What each symbol does to the items:
state | h s l
fava | vabu doza keni
gefi | nazo faso gato
gegi | gefi vabu nazo
sate | bapo vago diru
kedi | fava feba doza
vabu | zile keni kedi
lovo | rika vazo pefa
bolu | sate gike vago
keni | vazo romu keni
nazo | sate gato lovo
gike | vago gefi bapo
sogo | faso lovo rika
miva | lazu sogo faso
lazu | feba bapo gike
bapo | gike miva gefi
doza | diru bolu sate
paza | keni fava romu
rika | lovo pefa paza
romu | feba diru lazu
vago | miva nazo sogo
vazo | vabu keni vabu
gato | lovo rika vazo
diru | lazu sate bapo
faso | gato gegi gegi
zile | paza kedi fava
pefa | pefa paza vazo
feba | doza lazu bolu

In the rows, 1.36 means zero.

Here are some items, each with a row of numbers. One shown again gets a slightly different row.
feba [ 1.30,  1.15,  1.85,  1.38,  1.32,  1.81,  0.95,  1.79,  1.77,  0.91,  1.75,  1.52,  0.83,  1.52,  1.57,  0.99,  1.65,  1.55,  1.24,  1.22,  1.31,  1.48,  1.78,  1.02,  1.74,  1.56,  1.52,  0.52,  2.41,  2.07,  1.38,  1.13,  1.38,  1.67,  1.13,  1.35,  1.50,  0.79,  1.31,  1.11,  1.45,  0.84,  1.90,  1.66,  1.18,  1.52,  1.57,  1.60,  1.31,  1.77,  1.90,  0.30,  0.86,  1.75,  1.38,  1.70,  1.31,  2.05,  1.86,  1.16,  1.67,  0.58,  1.25,  1.03,  1.30,  1.63,  1.19,  1.57,  1.63,  1.37,  1.12,  1.78,  1.09,  0.94,  1.20,  1.73,  1.70,  0.87,  1.55,  1.18,  1.74,  2.12,  1.56,  1.28,  0.94,  1.33,  0.98,  1.45,  2.09,  1.53,  1.59,  1.94,  2.05,  0.92,  1.09,  1.86,  1.46,  1.41,  1.20,  1.85,  1.43,  1.21,  1.42]
rika [ 1.30,  0.63,  1.30,  1.85,  1.93,  1.25,  1.73,  1.27,  1.06,  1.29,  1.55,  0.85,  1.50,  0.77,  0.63,  2.01,  1.73,  1.56,  1.34,  0.86,  1.32,  1.96,  0.57,  1.60,  1.34,  1.47,  1.37,  1.29,  1.45,  1.36,  1.67,  1.53,  1.20,  1.36,  1.38,  1.43,  1.10,  1.98,  0.82,  2.41,  1.79,  1.13,  1.21,  1.27,  1.54,  1.32,  1.49,  1.42,  0.67,  1.89,  0.65,  1.32,  1.11,  0.96,  2.03,  1.43,  1.28,  1.19,  1.29,  1.62,  1.05,  1.64,  1.07,  0.83,  1.01,  1.21,  1.25,  1.03,  1.77,  1.79,  2.21,  0.75,  1.75,  1.75,  2.24,  0.80,  1.18,  1.69,  1.28,  1.31,  1.68,  0.71,  1.14,  2.09,  1.48,  1.47,  1.41,  0.32,  0.86,  1.78,  1.36,  1.38,  1.44,  1.33,  1.49,  1.07,  1.06,  2.63,  1.75,  1.25,  1.58,  1.71,  1.56]
vabu [ 1.49,  1.88,  1.43,  0.89,  0.98,  1.77,  1.63,  0.76,  1.16,  1.73,  1.14,  1.18,  1.37,  1.87,  1.57,  0.87,  0.20,  0.61,  1.27,  1.51,  1.46,  1.46,  1.25,  0.88,  1.29,  1.44,  1.84,  1.86,  1.26,  0.96,  1.46,  2.05,  1.27,  0.64,  1.31,  0.92,  1.53,  1.75,  1.72,  0.68,  0.83,  1.68,  1.26,  1.34,  1.25,  1.57,  1.27,  0.71,  0.94,  0.34,  0.50,  1.76,  1.88,  1.46,  1.18,  1.34,  1.72,  1.53,  0.81,  0.95,  1.26,  1.81,  1.60,  1.15,  1.31,  1.29,  1.21,  1.63,  0.93,  1.81,  0.61,  1.53,  1.48,  0.99,  1.13,  1.68,  1.44,  1.85,  1.08,  0.49,  1.22,  1.23,  0.90,  0.96,  1.87,  1.40,  1.31,  1.04,  0.93,  1.41,  0.88,  0.62,  1.60,  1.88,  1.50,  1.71,  1.24,  1.15,  1.57,  1.72,  1.73,  1.07,  1.34]

From each start, follow one symbol. Which item do you reach?
Answers are names.
new walk
[ 1.24,  1.54,  2.00,  1.85,  1.05,  1.97,  1.06,  1.34,  1.36,  0.71,  2.14,  1.44,  1.15,  1.27,  1.17,  1.05,  1.30,  0.86,  0.85,  1.01,  1.18,  1.71,  1.69,  1.42,  1.99,  1.75,  1.55,  0.66,  1.80,  1.47,  1.66,  0.76,  1.77,  1.01,  0.64,  1.55,  1.38,  1.54,  1.49,  1.30,  1.32,  1.29,  1.85,  1.58,  1.04,  1.84,  1.99,  1.20,  0.87,  1.40,  2.42,  0.28,  0.75,  1.31,  1.15,  1.61,  1.13,  1.89,  1.43,  1.37,  1.81,  0.47,  1.06,  0.51,  1.66,  1.61,  1.55,  1.19,  1.38,  1.89,  0.79,  2.03,  1.39,  1.63,  1.48,  1.48,  1.27,  1.49,  1.54,  1.28,  1.48,  1.57,  1.18,  0.82,  1.25,  1.07,  1.70,  1.46,  1.33,  1.46,  2.28,  1.87,  1.76,  1.09,  1.12,  1.31,  1.47,  1.40,  1.16,  1.16,  1.33,  1.57,  1.61]
h	feba
new walk
[ 1.14,  1.56,  2.15,  1.89,  1.15,  2.01,  0.98,  1.39,  1.39,  0.78,  2.07,  1.45,  1.17,  1.41,  1.04,  0.85,  1.25,  1.13,  1.02,  1.03,  1.15,  1.62,  1.51,  1.55,  1.95,  1.73,  1.20,  0.68,  1.81,  1.50,  1.65,  0.70,  1.75,  1.11,  0.91,  1.46,  1.21,  1.84,  1.23,  1.16,  1.27,  1.10,  1.93,  1.38,  1.01,  1.76,  1.95,  1.31,  0.83,  1.68,  2.31,  0.40,  1.00,  1.45,  1.05,  1.38,  1.14,  2.00,  1.59,  1.45,  1.76,  0.19,  1.06,  0.47,  1.72,  1.67,  1.71,  1.32,  1.63,  1.94,  0.80,  2.17,  1.34,  1.68,  1.58,  1.42,  1.38,  1.36,  1.53,  1.23,  1.55,  1.88,  1.36,  0.83,  1.24,  0.90,  1.62,  1.57,  1.43,  1.53,  2.23,  1.90,  1.54,  1.12,  0.73,  1.31,  1.31,  1.46,  1.20,  1.52,  1.47,  1.59,  1.59]
h	feba
new walk
[ 1.31,  1.58,  1.80,  1.70,  1.05,  2.09,  1.17,  1.47,  1.28,  0.87,  2.16,  1.56,  1.18,  1.30,  1.07,  1.06,  1.18,  0.99,  1.10,  1.15,  1.28,  1.69,  1.70,  1.45,  1.70,  1.67,  1.29,  0.74,  1.70,  1.33,  1.72,  0.74,  1.69,  1.03,  0.82,  1.61,  1.31,  1.72,  1.53,  1.24,  1.33,  1.13,  1.84,  1.51,  0.87,  1.80,  1.92,  1.24,  0.89,  1.64,  2.40,  0.31,  0.87,  1.38,  1.10,  1.56,  1.16,  2.00,  1.56,  1.32,  1.72,  0.44,  0.96,  0.51,  1.83,  1.61,  1.66,  1.31,  1.54,  1.74,  0.59,  2.20,  1.36,  1.70,  1.48,  1.50,  1.50,  1.37,  1.38,  1.25,  1.48,  1.81,  1.29,  0.75,  1.25,  1.05,  1.91,  1.42,  1.48,  1.53,  2.25,  1.94,  1.58,  0.84,  1.00,  1.39,  1.24,  1.52,  1.18,  1.41,  1.30,  1.37,  1.79]
h	feba
new walk
[ 1.56,  0.59,  0.97,  1.70,  2.02,  0.73,  1.53,  1.46,  1.38,  1.38,  1.45,  0.93,  1.56,  1.06,  1.23,  2.56,  2.13,  2.32,  1.65,  1.16,  1.46,  1.84,  1.23,  0.99,  1.07,  0.72,  1.37,  1.58,  1.91,  1.22,  1.70,  1.62,  1.17,  1.78,  1.27,  1.68,  1.19,  1.29,  0.59,  2.24,  2.08,  1.04,  1.34,  0.83,  1.56,  1.82,  1.57,  1.25,  1.48,  2.04,  0.84,  1.32,  0.84,  1.00,  1.72,  1.31,  0.90,  1.49,  1.42,  1.31,  0.87,  0.97,  1.20,  1.59,  1.35,  1.36,  1.36,  1.50,  1.39,  0.83,  2.18,  0.79,  1.41,  1.56,  2.12,  0.79,  1.55,  1.37,  1.09,  1.76,  2.06,  0.88,  1.85,  1.86,  1.01,  1.64,  1.23,  1.07,  1.68,  1.34,  1.17,  1.54,  1.45,  1.51,  1.55,  1.08,  1.30,  1.86,  1.56,  1.15,  1.17,  1.21,  1.44]
l	rika
new walk
[ 1.29,  1.37,  1.72,  1.87,  1.45,  1.68,  0.94,  1.50,  1.55,  0.93,  1.94,  1.78,  1.50,  1.38,  1.37,  1.15,  1.81,  1.88,  1.35,  1.10,  1.13,  1.42,  1.93,  1.25,  1.82,  1.30,  1.20,  0.69,  1.98,  1.63,  1.63,  0.75,  1.63,  1.43,  0.96,  1.89,  1.23,  1.21,  1.11,  1.25,  1.58,  1.07,  1.73,  1.00,  1.13,  1.61,  1.92,  1.36,  1.33,  1.95,  2.54,  0.18,  0.65,  1.25,  1.06,  1.48,  0.81,  1.92,  1.90,  1.31,  1.55,  0.33,  1.20,  1.20,  1.86,  1.56,  1.63,  1.42,  1.54,  1.11,  1.15,  1.91,  1.00,  1.49,  1.37,  1.54,  1.71,  1.00,  1.44,  1.63,  1.76,  1.94,  1.69,  1.02,  0.82,  1.19,  1.71,  1.49,  2.06,  1.50,  1.91,  1.95,  1.59,  1.01,  0.75,  1.16,  1.67,  1.02,  0.99,  1.17,  1.17,  1.36,  1.47]
h	feba
new walk
[ 1.57,  0.86,  0.77,  1.85,  2.01,  0.82,  1.63,  1.54,  1.41,  1.37,  1.13,  1.10,  1.78,  0.95,  1.25,  2.57,  2.52,  2.18,  1.71,  1.20,  1.48,  1.79,  1.25,  0.95,  1.13,  0.69,  1.22,  1.52,  1.82,  1.34,  1.70,  1.60,  1.10,  1.74,  1.36,  1.59,  1.30,  0.96,  0.59,  2.20,  2.23,  1.17,  1.19,  0.82,  1.58,  1.63,  1.38,  1.19,  1.47,  1.87,  0.96,  1.28,  0.99,  0.84,  1.64,  1.12,  0.84,  1.39,  1.30,  1.13,  0.87,  1.10,  1.15,  1.60,  1.26,  1.41,  1.48,  1.41,  1.36,  1.01,  2.44,  1.04,  1.26,  1.69,  1.94,  0.79,  1.64,  1.54,  1.00,  1.64,  2.19,  0.92,  1.60,  1.86,  0.89,  1.77,  1.12,  1.01,  1.68,  1.36,  0.97,  1.65,  1.47,  1.70,  1.37,  0.92,  1.28,  1.77,  1.69,  1.04,  1.02,  1.22,  1.50]
l	rika
new walk
[ 1.23,  1.53,  1.95,  1.72,  1.08,  1.83,  1.02,  1.24,  1.36,  0.87,  2.05,  1.63,  1.26,  1.40,  1.13,  1.04,  1.23,  1.03,  1.14,  0.93,  1.33,  1.75,  1.62,  1.52,  1.83,  1.67,  1.40,  0.51,  1.62,  1.43,  1.72,  0.78,  1.50,  1.03,  0.86,  1.63,  1.31,  1.76,  1.46,  1.09,  1.40,  1.09,  1.90,  1.37,  1.14,  1.82,  1.96,  1.20,  0.97,  1.52,  2.50,  0.41,  0.92,  1.19,  1.21,  1.44,  1.02,  1.89,  1.67,  1.64,  1.77,  0.19,  1.01,  0.42,  1.61,  1.49,  1.68,  1.33,  1.62,  1.91,  0.66,  1.95,  1.49,  1.91,  1.49,  1.32,  1.33,  1.48,  1.38,  1.26,  1.40,  1.76,  1.17,  0.81,  1.19,  0.87,  1.70,  1.35,  1.62,  1.34,  2.18,  1.92,  1.68,  0.88,  0.97,  1.26,  1.35,  1.32,  1.16,  1.41,  1.40,  1.64,  1.58]
h	feba
new walk
[ 1.69,  1.72,  0.80,  1.19,  1.26,  1.00,  1.60,  0.88,  1.39,  1.61,  0.56,  1.45,  2.21,  1.90,  1.91,  1.92,  1.19,  1.74,  1.63,  1.79,  1.50,  1.11,  1.63,  1.07,  1.21,  0.82,  1.47,  2.47,  0.93,  0.67,  1.45,  1.72,  1.37,  1.16,  1.65,  1.34,  1.42,  1.06,  1.19,  1.08,  1.18,  1.73,  1.29,  0.93,  1.49,  1.47,  1.38,  0.85,  1.97,  0.83,  1.19,  2.20,  1.82,  1.37,  0.99,  0.61,  1.09,  1.23,  0.95,  1.05,  0.94,  1.53,  1.64,  2.12,  1.72,  1.32,  1.53,  1.62,  0.59,  0.92,  1.29,  1.43,  1.22,  1.44,  1.03,  1.36,  1.52,  1.43,  0.83,  1.56,  1.43,  1.13,  1.20,  0.95,  1.52,  1.67,  1.56,  1.86,  1.44,  1.15,  1.10,  0.67,  0.95,  2.01,  1.38,  1.18,  1.29,  0.51,  1.52,  0.94,  1.03,  1.25,  1.22]
s	vabu
new walk
[ 1.52,  1.40,  0.90,  1.74,  1.50,  0.61,  1.88,  0.88,  1.04,  1.94,  0.78,  1.31,  2.04,  0.98,  1.14,  2.16,  1.66,  1.79,  1.36,  1.67,  1.29,  1.17,  0.95,  1.70,  1.09,  0.90,  1.54,  2.18,  0.40,  0.79,  1.54,  1.43,  1.40,  1.37,  1.48,  1.41,  1.37,  1.91,  1.12,  1.92,  1.63,  1.94,  0.92,  1.13,  1.57,  1.18,  1.16,  1.29,  1.42,  1.07,  0.87,  2.35,  1.84,  1.14,  1.76,  0.85,  1.45,  0.78,  0.80,  1.53,  0.76,  2.13,  1.53,  1.81,  1.55,  1.12,  1.41,  1.14,  1.28,  1.23,  1.92,  0.75,  1.53,  2.00,  1.78,  0.99,  0.95,  1.60,  1.21,  1.81,  1.27,  0.46,  1.16,  1.62,  1.80,  1.58,  1.62,  1.26,  0.76,  1.42,  1.26,  0.93,  0.61,  1.86,  1.76,  1.04,  1.10,  1.36,  1.46,  1.05,  1.18,  1.52,  1.25]
s	rika
new walk
[ 1.27,  1.94,  1.61,  1.58,  0.91,  1.71,  1.49,  0.83,  0.96,  1.42,  1.46,  1.11,  1.73,  1.46,  0.96,  1.40,  0.36,  0.44,  0.76,  1.31,  1.49,  1.39,  0.89,  1.77,  1.52,  1.57,  1.49,  1.64,  0.48,  0.75,  1.65,  1.34,  1.46,  0.75,  1.17,  0.97,  1.35,  2.58,  1.55,  1.35,  1.19,  1.85,  1.32,  1.45,  1.28,  1.57,  1.44,  1.04,  0.57,  0.80,  0.96,  1.91,  1.66,  1.13,  1.34,  1.34,  1.69,  1.05,  0.87,  1.64,  1.18,  1.97,  1.38,  0.91,  1.54,  1.31,  1.59,  1.07,  1.38,  1.89,  0.95,  1.26,  1.84,  1.75,  1.60,  1.19,  0.97,  2.17,  1.23,  1.12,  1.14,  0.87,  0.75,  1.14,  1.90,  1.37,  1.93,  1.26,  0.18,  1.59,  1.56,  1.11,  1.09,  1.65,  1.50,  1.30,  1.15,  1.56,  1.49,  1.40,  1.52,  1.89,  1.43]
l	vabu
new walk
[ 1.21,  0.94,  1.14,  1.82,  1.72,  1.04,  1.57,  1.26,  1.10,  1.46,  1.58,  0.93,  1.49,  0.84,  0.60,  1.92,  1.80,  1.43,  1.17,  1.33,  1.43,  1.77,  0.56,  1.60,  1.29,  1.49,  1.51,  1.44,  1.02,  1.28,  1.37,  1.39,  1.36,  1.46,  1.39,  1.50,  1.10,  2.16,  0.97,  2.02,  1.88,  1.14,  0.94,  1.24,  1.61,  1.35,  1.30,  1.37,  0.87,  1.69,  0.44,  1.65,  1.36,  0.82,  1.83,  1.19,  1.61,  0.94,  1.13,  1.78,  0.94,  1.81,  1.15,  1.12,  1.16,  1.08,  1.30,  1.11,  1.64,  1.47,  2.30,  0.75,  1.91,  1.74,  2.11,  0.72,  0.94,  1.76,  1.24,  1.40,  1.43,  0.67,  1.18,  1.92,  1.53,  1.82,  1.50,  0.68,  0.75,  1.76,  1.30,  1.39,  1.00,  1.40,  1.78,  1.05,  1.34,  2.18,  1.56,  1.22,  1.27,  1.63,  1.58]
h	rika
new walk
[ 1.54,  1.47,  1.69,  0.41,  1.41,  1.65,  1.55,  1.44,  1.71,  1.68,  1.33,  1.15,  0.92,  1.99,  1.79,  0.75,  0.83,  1.01,  1.55,  1.22,  1.65,  1.68,  1.76,  0.71,  1.14,  1.63,  1.60,  1.21,  2.03,  1.61,  1.45,  2.49,  1.14,  1.05,  1.56,  1.12,  1.42,  0.77,  1.86,  0.90,  0.86,  0.87,  1.31,  1.67,  1.27,  1.44,  1.21,  0.99,  1.24,  0.92,  0.32,  1.24,  1.42,  1.74,  1.22,  1.58,  1.81,  1.87,  1.39,  1.10,  1.60,  1.51,  1.50,  1.01,  1.12,  1.64,  0.78,  1.63,  1.05,  1.49,  0.95,  1.44,  1.12,  0.35,  1.11,  1.55,  1.74,  1.29,  1.40,  0.81,  1.35,  1.60,  1.37,  1.62,  1.34,  1.25,  0.77,  0.98,  1.50,  1.37,  0.53,  0.92,  2.01,  1.40,  1.33,  2.02,  1.41,  1.66,  1.40,  1.88,  1.68,  0.95,  1.30]
s	feba
new walk
[ 1.56,  0.50,  0.98,  1.72,  2.08,  0.92,  1.65,  1.37,  1.40,  1.28,  1.10,  1.23,  1.65,  1.00,  1.53,  2.58,  2.43,  2.22,  1.76,  1.28,  1.50,  1.82,  1.37,  0.91,  1.25,  0.99,  1.60,  1.48,  1.85,  1.38,  1.43,  1.69,  1.26,  1.71,  1.32,  1.72,  1.13,  1.20,  0.46,  2.11,  1.90,  0.95,  1.49,  0.69,  1.62,  1.82,  1.47,  1.37,  1.61,  1.79,  0.90,  1.16,  0.76,  1.08,  1.73,  0.95,  0.93,  1.58,  1.51,  1.08,  0.88,  0.99,  1.23,  1.74,  1.35,  1.14,  1.17,  1.21,  1.42,  0.79,  2.29,  0.86,  1.31,  1.82,  2.05,  0.82,  1.53,  1.18,  1.11,  1.52,  2.08,  0.69,  1.81,  1.84,  1.01,  1.73,  1.23,  0.96,  1.63,  1.39,  1.03,  1.49,  1.23,  1.61,  1.43,  1.11,  1.34,  1.73,  1.83,  0.97,  1.11,  1.32,  1.36]
l	rika
new walk
[ 1.18,  1.85,  1.62,  1.56,  0.95,  1.80,  1.39,  1.03,  0.94,  1.39,  1.53,  1.04,  1.71,  1.37,  0.84,  1.13,  0.59,  0.53,  0.82,  1.63,  1.34,  1.52,  0.89,  1.58,  1.56,  1.63,  1.36,  1.85,  0.18,  0.80,  1.68,  1.28,  1.46,  0.63,  1.21,  0.99,  1.35,  2.27,  1.63,  1.54,  1.06,  1.79,  1.39,  1.31,  1.29,  1.46,  1.60,  0.86,  0.59,  0.90,  0.91,  1.90,  1.83,  1.22,  1.37,  1.14,  1.68,  1.09,  0.87,  1.57,  1.21,  1.88,  1.38,  1.03,  1.65,  1.42,  1.65,  1.00,  1.19,  1.95,  0.88,  1.50,  1.61,  1.82,  1.51,  1.05,  0.82,  2.14,  1.05,  0.98,  1.06,  0.91,  0.69,  1.09,  2.12,  1.29,  1.74,  1.06,  0.38,  1.61,  1.49,  0.69,  1.16,  1.78,  1.44,  1.34,  1.11,  1.56,  1.40,  1.35,  1.31,  1.87,  1.59]
l	vabu
new walk
[ 1.12,  1.83,  1.54,  1.48,  1.03,  1.89,  1.60,  0.85,  0.88,  1.38,  1.53,  1.18,  1.79,  1.43,  0.82,  1.27,  0.50,  0.63,  0.90,  1.38,  1.45,  1.37,  0.83,  1.93,  1.44,  1.61,  1.58,  1.63,  0.52,  0.81,  1.71,  1.25,  1.63,  0.57,  1.04,  0.80,  1.39,  2.43,  1.75,  1.35,  1.12,  1.83,  1.21,  1.25,  1.35,  1.30,  1.52,  0.84,  0.59,  0.77,  0.91,  1.79,  1.99,  1.21,  1.40,  1.28,  1.82,  1.10,  0.65,  1.65,  1.32,  2.03,  1.35,  0.95,  1.54,  1.45,  1.48,  1.20,  1.37,  2.11,  0.81,  1.28,  1.68,  2.04,  1.43,  1.03,  0.76,  1.84,  1.27,  1.06,  0.91,  0.60,  0.62,  1.03,  2.09,  1.29,  1.86,  0.98,  0.37,  1.70,  1.54,  0.89,  1.15,  1.55,  1.49,  1.09,  1.22,  1.48,  1.53,  1.36,  1.36,  1.82,  1.39]
l	vabu
new walk
[ 1.36,  1.24,  0.83,  1.64,  1.59,  0.87,  1.72,  1.07,  1.19,  1.90,  1.02,  1.33,  1.91,  1.07,  1.17,  2.30,  1.49,  1.81,  1.36,  1.75,  1.55,  1.16,  0.97,  1.71,  1.22,  0.92,  1.32,  2.11,  0.41,  0.66,  1.28,  1.37,  1.31,  1.30,  1.52,  1.41,  1.34,  2.03,  1.01,  1.81,  1.76,  1.63,  0.76,  1.06,  1.48,  1.23,  1.16,  1.23,  1.37,  1.22,  0.92,  2.41,  1.82,  0.99,  1.54,  0.74,  1.31,  0.66,  0.88,  1.40,  0.76,  2.15,  1.40,  1.94,  1.53,  1.37,  1.55,  1.14,  1.17,  1.26,  1.86,  0.71,  1.51,  1.92,  1.68,  0.84,  0.94,  1.67,  0.94,  1.55,  1.24,  0.65,  1.09,  1.48,  1.74,  1.65,  1.60,  1.45,  0.70,  1.48,  1.44,  0.85,  0.52,  1.73,  1.80,  1.01,  1.30,  1.19,  1.43,  0.94,  1.32,  1.88,  1.32]
s	rika
new walk
[ 1.52,  1.60,  1.46,  0.66,  1.28,  1.58,  1.62,  1.47,  1.66,  1.54,  1.17,  1.08,  0.87,  2.01,  1.87,  0.88,  0.77,  0.83,  1.50,  1.43,  1.66,  1.66,  1.44,  0.72,  1.27,  1.39,  1.61,  1.34,  2.02,  1.65,  1.20,  2.52,  1.29,  1.17,  1.49,  0.92,  1.26,  0.78,  1.86,  0.93,  0.92,  0.91,  1.30,  1.62,  1.31,  1.35,  1.20,  1.21,  1.21,  0.94,  0.44,  1.22,  1.25,  1.83,  1.17,  1.62,  1.73,  1.83,  1.49,  0.91,  1.69,  1.47,  1.50,  1.13,  0.81,  1.28,  0.65,  1.70,  1.13,  1.60,  0.91,  1.28,  1.03,  0.46,  1.10,  1.89,  1.82,  1.44,  1.44,  0.87,  1.38,  1.52,  1.24,  1.52,  1.27,  1.48,  0.68,  0.91,  1.47,  1.45,  0.72,  0.77,  2.23,  1.47,  1.41,  2.02,  1.48,  1.59,  1.44,  1.99,  1.69,  0.77,  1.42]
s	feba
new walk
[ 1.21,  1.45,  1.53,  1.60,  1.03,  1.79,  1.52,  1.08,  0.88,  1.28,  1.42,  1.13,  1.74,  1.30,  0.91,  1.06,  0.67,  0.63,  0.79,  1.44,  1.41,  1.43,  0.89,  1.76,  1.70,  1.61,  1.50,  1.69,  0.40,  0.88,  1.58,  1.20,  1.52,  0.69,  1.22,  1.21,  1.52,  2.47,  1.88,  1.36,  1.10,  1.57,  1.13,  1.32,  1.39,  1.53,  1.37,  0.99,  0.72,  0.86,  1.12,  1.71,  1.84,  1.05,  1.37,  1.26,  1.48,  1.21,  0.76,  1.58,  1.27,  1.82,  1.35,  0.78,  1.41,  1.32,  1.66,  1.20,  1.21,  2.07,  0.81,  1.45,  1.68,  1.71,  1.58,  1.35,  0.91,  2.10,  1.29,  0.92,  1.05,  0.78,  0.68,  1.19,  2.17,  1.44,  1.74,  1.05,  0.43,  1.58,  1.43,  1.14,  1.32,  1.66,  1.39,  1.13,  1.12,  1.73,  1.34,  1.37,  1.49,  1.85,  1.49]
h	vabu
new walk
[ 1.33,  1.76,  1.60,  1.55,  1.07,  1.75,  1.38,  0.93,  1.04,  1.49,  1.38,  1.10,  1.74,  1.30,  1.02,  1.22,  0.54,  0.77,  0.88,  1.42,  1.37,  1.35,  0.83,  1.75,  1.65,  1.72,  1.43,  1.69,  0.46,  0.77,  1.49,  1.08,  1.54,  0.68,  1.21,  1.04,  1.34,  2.26,  1.57,  1.36,  1.15,  1.79,  1.16,  1.42,  1.39,  1.46,  1.46,  1.03,  0.44,  0.83,  0.98,  1.86,  1.63,  1.15,  1.46,  1.10,  1.63,  0.99,  0.71,  1.79,  1.19,  1.89,  1.09,  1.03,  1.52,  1.40,  1.55,  1.16,  1.19,  2.04,  0.79,  1.50,  1.60,  1.74,  1.42,  1.06,  0.87,  1.98,  1.23,  0.96,  1.07,  0.81,  0.69,  1.07,  1.94,  1.41,  2.03,  1.08,  0.25,  1.52,  1.61,  0.93,  1.07,  1.61,  1.24,  1.29,  1.35,  1.59,  1.31,  1.54,  1.28,  1.70,  1.51]
l	vabu
new walk
[ 1.46,  1.32,  1.53,  1.62,  1.59,  1.73,  0.90,  1.71,  1.46,  0.66,  1.88,  1.75,  1.27,  1.31,  1.49,  1.18,  1.73,  1.63,  1.51,  0.98,  1.18,  1.30,  2.04,  1.41,  1.76,  1.52,  1.20,  0.77,  1.91,  1.59,  1.61,  0.75,  1.60,  1.55,  0.93,  1.77,  1.42,  1.17,  1.06,  1.28,  1.32,  1.25,  1.97,  1.22,  1.09,  1.82,  2.01,  1.41,  1.32,  1.96,  2.50,  0.27,  0.81,  1.48,  1.16,  1.50,  0.96,  1.92,  1.79,  1.36,  1.75,  0.22,  1.05,  1.21,  1.78,  1.61,  1.72,  1.28,  1.51,  1.12,  0.99,  1.85,  1.19,  1.58,  1.48,  1.48,  1.50,  1.09,  1.48,  1.52,  1.69,  2.04,  1.85,  0.98,  0.89,  1.21,  1.29,  1.92,  1.87,  1.25,  1.95,  2.13,  1.38,  0.94,  0.85,  1.09,  1.52,  1.14,  1.05,  1.29,  1.35,  1.49,  1.56]
h	feba
new walk
[ 1.33,  1.61,  1.54,  1.77,  1.22,  1.63,  1.39,  0.83,  0.96,  1.38,  1.55,  0.99,  1.87,  1.25,  0.82,  1.25,  0.50,  0.55,  0.78,  1.36,  1.40,  1.41,  0.90,  1.71,  1.62,  1.77,  1.55,  1.70,  0.40,  0.86,  1.65,  1.32,  1.38,  0.66,  1.16,  0.91,  1.54,  2.31,  1.69,  1.22,  1.23,  1.86,  1.25,  1.12,  1.36,  1.38,  1.50,  0.84,  0.60,  0.80,  0.86,  1.89,  1.76,  1.25,  1.42,  1.27,  1.56,  1.06,  0.81,  1.69,  1.06,  1.75,  1.25,  0.97,  1.42,  1.57,  1.62,  1.17,  1.26,  2.04,  0.99,  1.51,  1.64,  1.82,  1.41,  1.08,  0.94,  2.24,  1.49,  1.05,  1.01,  0.92,  0.76,  1.17,  2.03,  1.39,  1.87,  0.96,  0.45,  1.48,  1.48,  0.97,  1.29,  1.45,  1.43,  1.25,  1.28,  1.76,  1.44,  1.34,  1.33,  1.88,  1.52]
l	vabu
